Below is a small trained network, with its code and all its weights. Each question gives an input and a class and asks what happens when units are switched off, that is, made to give their printed mean instead of their output.

import numpy as np


def w(rows, s, z=0):
    codes = np.array(rows[::2]) - 128.0
    scale = np.full(codes.shape[1], s)
    scale[-1] = z or s
    return codes * scale


def f(y):
    return np.maximum(y, 0)


def log_softmax(a):
    a = a - a.max(-1, keepdims=True)
    return a - np.log(np.exp(a).sum(-1, keepdims=True))


def net(x, mask):
    res = np.array(x, float).reshape(1, 7) / 4 @ E
    y = f(res @ A[0][:, :-1].T + A[0][:, -1])
    res = res + np.where(mask, y, B[0][:, -1]) @ B[0][:, :-1]
    return log_softmax(res[-1] @ U[:, :-1].T + U[:, -1])


A, B = {}, {}
E = w([
[68,236,173,148,110,46],'x0',
[191,187,122,178,158,172],'x1',
[81,99,139,226,255,193],'x2',
[55,227,200,11,26,208],'x3',
[95,109,179,159,171,146],'x4',
[14,94,10,88,149,186],'x5',
[75,99,175,156,9,117],'x6',
],0.0046)
A[0] = w([
[163,82,94,86,120,161,114],'n1',
[125,164,143,72,81,111,148],'n2',
[97,128,106,112,114,117,168],'n3',
[105,159,152,87,46,102,177],'n4',
[94,93,121,130,133,118,147],'n5',
[124,144,112,88,93,140,130],'n6',
[123,81,133,119,121,113,143],'n7',
[164,193,74,180,109,161,169],'n8',
[119,144,146,159,110,103,94],'n9',
[103,105,106,134,137,121,121],'n10',
[138,134,106,146,174,104,2],'n11',
[161,160,110,150,222,143,82],'n12',
[157,127,139,177,135,118,125],'n13',
[187,131,136,110,112,137,239],'n14',
[117,122,147,131,99,152,123],'n15',
[147,161,148,125,55,94,173],'n16',
[143,144,132,128,80,112,167],'n17',
[156,139,135,127,193,135,213],'n18',
[91,94,103,132,131,127,107],'n19',
[161,90,95,74,139,164,72],'n20',
[129,156,112,87,94,141,161],'n21',
[141,169,151,141,35,87,175],'n22',
[125,147,116,95,106,135,122],'n23',
[98,105,194,136,29,211,179],'n24',
[43,67,33,135,129,133,184],'n25',
[129,91,181,98,142,93,88],'n26',
[118,177,85,40,67,155,167],'n27',
[248,61,152,185,123,102,220],'n28',
[118,142,140,108,94,114,154],'n29',
[175,69,78,72,114,184,91],'n30',
],0.013,0.0017)
B[0] = w([
[117,159,84,153,102,104,182],'n1',
[183,125,151,109,95,153,213],'n2',
[131,117,144,157,117,115,162],'n3',
[159,121,160,75,92,184,241],'n4',
[110,107,131,151,134,111,157],'n5',
[162,110,150,119,131,154,181],'n6',
[108,135,123,152,129,110,155],'n7',
[174,147,78,146,171,122,173],'n8',
[143,126,105,132,91,117,155],'n9',
[126,105,144,156,125,133,154],'n10',
[121,114,146,125,133,176,166],'n11',
[125,112,142,96,222,164,212],'n12',
[156,127,150,137,140,94,174],'n13',
[102,181,103,116,147,142,184],'n14',
[103,114,128,112,124,144,157],'n15',
[170,172,124,100,75,171,213],'n16',
[144,159,127,109,106,151,179],'n17',
[97,120,131,97,189,133,191],'n18',
[116,99,131,164,130,128,159],'n19',
[135,162,74,159,99,122,178],'n20',
[176,112,142,129,130,150,186],'n21',
[177,169,90,102,52,161,228],'n22',
[169,106,130,119,139,130,167],'n23',
[43,81,111,89,123,205,232],'n24',
[125,60,128,229,102,140,217],'n25',
[112,151,91,125,101,120,155],'n26',
[236,109,159,152,150,147,239],'n27',
[122,187,142,135,139,3,254],'n28',
[145,130,146,110,115,152,178],'n29',
[117,172,48,156,88,112,202],'n30',
],0.033,0.0085)
U = w([
[105,243,49,97,80,62,234],'0',
[43,122,118,212,57,26,103],'1',
[3,57,113,121,129,240,118],'2',
[80,165,231,48,216,83,163],'3',
[199,119,114,187,161,137,137],'4',
[217,159,175,49,26,201,1],'5',
],0.0053,0.00088)

Each question gives the input, the list of numbers given to net, and the class t.
The units are the neurons (one row each of A and B). Each row of codes is followed by its name. A weight is (code - 128) times the scale printed after its matrix; where a second scale follows, it is the last column's (A, B and U).
mask holds one flag per neuron, in row order. A switched-off neuron (its flag False) gives its mean, the last column of its row in B, instead of its output. The means were averaged over made-up inputs and are rounded, as every weight is.
A unit's drop is (log p(t) with every unit on - log p(t) with that unit switched off) / (log p(t) with every unit on - log p(t) with every unit switched off).
The circuit of an input: a set's keep is (log p(t) with only the set's units on - log p(t) with every unit switched off) / (log p(t) with every unit on - log p(t) with every unit switched off). Starting from the 12 units with the biggest drops (on a tie, the unit counted first), units are removed one at a time, each time the one whose removal leaves the highest keep (on an exact tie, the one counted first), for as long as the keep stays at least 0.8.
units of the circuit, in order: the units of the circuit, biggest drop first
most important unit: the unit with the biggest drop
k most important neurons: the k neurons with the biggest drops, biggest first
drop when u is switched off: that unit's drop, to one decimal
input [-2,1,4,7,2,-2,0], class 2: units of the circuit, in order	n24, n22
input [7,-6,2,2,0,8,4], class 2: units of the circuit, in order	n25, n24
input [-7,-3,-8,-5,-8,8,5], class 1: units of the circuit, in order	n30, n25
input [-3,-1,6,-1,-7,7,-7], class 2: most important unit	n28
input [-2,0,-6,-4,-4,6,-7], class 4: 2 most important neurons	n28, n25
input [3,-8,6,5,-1,1,-4], class 4: units of the circuit, in order	n22, n16
input [8,-3,1,-7,-8,-1,1], class 0: units of the circuit, in order	n27, n4
input [2,-2,4,3,-6,6,7], class 2: units of the circuit, in order	n24, n25
input [8,5,1,4,0,0,-8], class 4: units of the circuit, in order	n4, n22
input [-1,-3,-6,-3,-7,6,-6], class 4: 2 most important neurons	n27, n28
input [-6,7,-1,-7,-2,-8,-1], class 3: 3 most important neurons	n12, n22, n18
input [5,-4,1,4,8,4,-7], class 4: 2 most important neurons	n24, n4
input [3,-6,8,-6,1,-3,1], class 3: 2 most important neurons	n12, n30
input [-1,-7,8,8,6,-8,4], class 2: units of the circuit, in order	n24
input [3,7,-7,-7,-5,-4,7], class 0: 2 most important neurons	n28, n27
input [-7,1,-1,4,3,7,-5], class 4: 2 most important neurons	n27, n28
input [1,0,-2,-8,-1,3,8], class 1: drop when n6 is switched off	0.0
input [-1,-5,2,2,3,-7,-4], class 0: drop when n1 is switched off	-0.1
input [7,-1,0,-8,-2,4,-2], class 4: drop when n30 is switched off	0.1
input [2,3,3,-5,-8,-5,1], class 3: most important unit	n30
input [-5,-7,7,5,6,1,-4], class 2: drop when n28 is switched off	0.2
